Below is a small trained network, with its code and all its weights. Each question gives an input and a class and asks what happens when units are switched off, that is, made to give their printed mean instead of their output.

import numpy as np


def w(rows, s, z=0):
    codes = np.array(rows[::2]) - 128.0
    scale = np.full(codes.shape[1], s)
    scale[-1] = z or s
    return codes * scale


def f(y):
    return np.maximum(y, 0)


def log_softmax(a):
    a = a - a.max(-1, keepdims=True)
    return a - np.log(np.exp(a).sum(-1, keepdims=True))


def net(x, mask):
    res = np.array(x, float).reshape(1, 6) / 4 @ E
    y = f(res @ A[0][:, :-1].T + A[0][:, -1])
    res = res + np.where(mask, y, B[0][:, -1]) @ B[0][:, :-1]
    return log_softmax(res[-1] @ U[:, :-1].T + U[:, -1])


A, B = {}, {}
E = w([
[248,63,165,126,211,83,158],'x0',
[177,121,143,131,20,196,159],'x1',
[92,79,106,97,60,86,118],'x2',
[79,89,179,2,190,175,147],'x3',
[94,93,235,197,125,132,106],'x4',
[125,124,123,129,125,129,129],'x5',
],0.0079)
A[0] = w([
[41,176,184,155,71,146,106,63],'N1',
[155,165,85,231,80,93,68,141],'N2',
[1,197,116,116,120,155,95,36],'N3',
[159,13,148,107,99,50,123,145],'N4',
[59,153,160,53,111,158,129,72],'N5',
[106,65,65,100,82,78,178,227],'N6',
[155,58,152,135,86,198,128,133],'N7',
[134,153,122,184,120,64,57,87],'N8',
[168,70,173,98,154,124,149,76],'N9',
[153,113,175,114,15,178,148,59],'N10',
[192,136,96,134,64,158,194,87],'N11',
[101,119,80,188,172,66,104,140],'N12',
[149,109,95,129,106,183,161,96],'N13',
[81,89,191,42,173,192,90,120],'N14',
[88,135,107,130,179,56,90,161],'N15',
[57,56,244,193,107,110,114,177],'N16',
[53,173,123,135,75,169,91,41],'N17',
[152,144,151,161,173,160,190,177],'N18',
[123,129,176,195,124,152,47,165],'N19',
[200,121,160,134,58,165,156,65],'N20',
[64,92,108,71,166,60,142,254],'N21',
],0.0089,0.0025)
B[0] = w([
[147,158,114,166,183,77,189,218],'N1',
[196,102,147,70,36,75,163,252],'N2',
[80,83,100,183,137,70,158,225],'N3',
[95,136,25,202,171,129,201,204],'N4',
[141,87,81,145,93,49,208,193],'N5',
[105,214,79,164,127,228,142,201],'N6',
[75,169,159,107,172,125,78,191],'N7',
[145,78,216,57,92,115,141,196],'N8',
[182,118,134,201,177,33,213,181],'N9',
[84,86,173,134,151,130,77,214],'N10',
[78,144,192,68,190,118,110,198],'N11',
[100,131,205,102,121,154,109,195],'N12',
[82,115,174,88,160,187,144,162],'N13',
[228,113,154,64,8,72,148,220],'N14',
[51,125,192,111,155,203,88,193],'N15',
[136,254,43,76,122,188,73,254],'N16',
[124,106,102,178,219,64,137,211],'N17',
[132,121,56,170,162,187,179,174],'N18',
[161,185,91,106,63,173,119,207],'N19',
[53,93,161,127,166,125,97,195],'N20',
[134,105,168,129,90,204,104,211],'N21',
],0.0065,0.0084)
U = w([
[201,101,167,61,58,67,124,63],'0',
[137,106,86,255,204,55,165,2],'1',
[155,230,65,71,146,186,76,178],'2',
[52,88,235,82,192,153,31,48],'3',
[148,153,83,161,127,199,132,212],'4',
[145,131,111,117,146,139,90,221],'5',
],0.0093,0.0031)

Each question gives the input, the list of numbers given to net, and the class t.
The units are the neurons (one row each of A and B). Each row of codes is followed by its name. A weight is (code - 128) times the scale printed after its matrix; where a second scale follows, it is the last column's (A, B and U).
mask holds one flag per neuron, in row order. A switched-off neuron (its flag False) gives its mean, the last column of its row in B, instead of its output. The means were averaged over made-up inputs and are rounded, as every weight is.
A unit's drop is (log p(t) with every unit on - log p(t) with that unit switched off) / (log p(t) with every unit on - log p(t) with every unit switched off).
The circuit of an input: a set's keep is (log p(t) with only the set's units on - log p(t) with every unit switched off) / (log p(t) with every unit on - log p(t) with every unit switched off). Starting from the 12 units with the biggest drops (on a tie, the unit counted first), units are removed one at a time, each time the one whose removal leaves the highest keep (on an exact tie, the one counted first), for as long as the keep stays at least 0.8.
circuit, biggest first: the units of the circuit, biggest drop first
unit that matters most: the unit with the biggest drop
top k neurons: the k neurons with the biggest drops, biggest first
drop when u is switched off: that unit's drop, to one decimal
input [-1,-8,-4,-6,-5,-1], class 3: top 3 neurons	(N15 N12 N14)
input [-6,-2,-4,0,5,-4], class 1: unit that matters most	N3
input [2,-6,8,6,0,1], class 4: top 3 neurons	(N4 N6 N2)
input [2,8,-4,7,-3,5], class 3: top 3 neurons	(N2 N7 N20)
input [-5,-5,-5,-7,-3,7], class 0: circuit, biggest first	(N2 N8)
input [8,8,8,0,-4,-4], class 1: top 3 neurons	(N4 N9 N16)
input [-8,4,0,0,6,7], class 1: top 2 neurons	(N17 N1)
input [6,-8,-5,-4,1,-3], class 3: top 2 neurons	(N15 N12)
input [5,-1,-3,-3,6,2], class 2: circuit, biggest first	(N16 N19)
input [-7,8,-5,-7,0,5], class 3: circuit, biggest first	(N11 N10 N20)
input [4,7,8,1,-7,0], class 4: top 3 neurons	(N6 N4 N16)
input [-8,5,3,1,-8,-6], class 1: circuit, biggest first	(N17 N3 N16)
input [7,8,7,-3,-5,0], class 3: top 3 neurons	(N11 N20 N10)
input [-7,-5,7,5,-6,-2], class 1: circuit, biggest first	(N3 N5)
input [6,4,8,-4,-8,3], class 2: circuit, biggest first	(N6)
input [5,-5,8,-5,-2,8], class 4: top 3 neurons	(N4 N6 N14)
input [3,-1,3,-7,-6,-7], class 0: top 3 neurons	(N2 N16 N8)
input [6,0,8,-7,7,2], class 4: top 3 neurons	(N4 N16 N14)
input [8,-1,-4,6,-3,-8], class 1: top 3 neurons	(N9 N2 N18)
input [-7,-6,-1,6,8,5], class 2: circuit, biggest first	(N16)
input [7,4,5,4,-1,-7], class 1: circuit, biggest first	(N4 N9)
input [-8,-6,0,-6,-5,8], class 1: top 3 neurons	(N3 N17 N16)
input [6,6,7,-2,-3,-4], class 4: top 4 neurons	(N6 N4 N17 N3)
input [-5,-4,-7,-7,-3,-2], class 0: circuit, biggest first	(N2 N8)
input [4,8,-2,-5,-6,5], class 3: drop when N13 is switched off	0.1
input [3,0,3,-4,6,5], class 2: drop when N14 is switched off	0.1
input [8,2,7,-3,-4,4], class 1: circuit, biggest first	(N4)
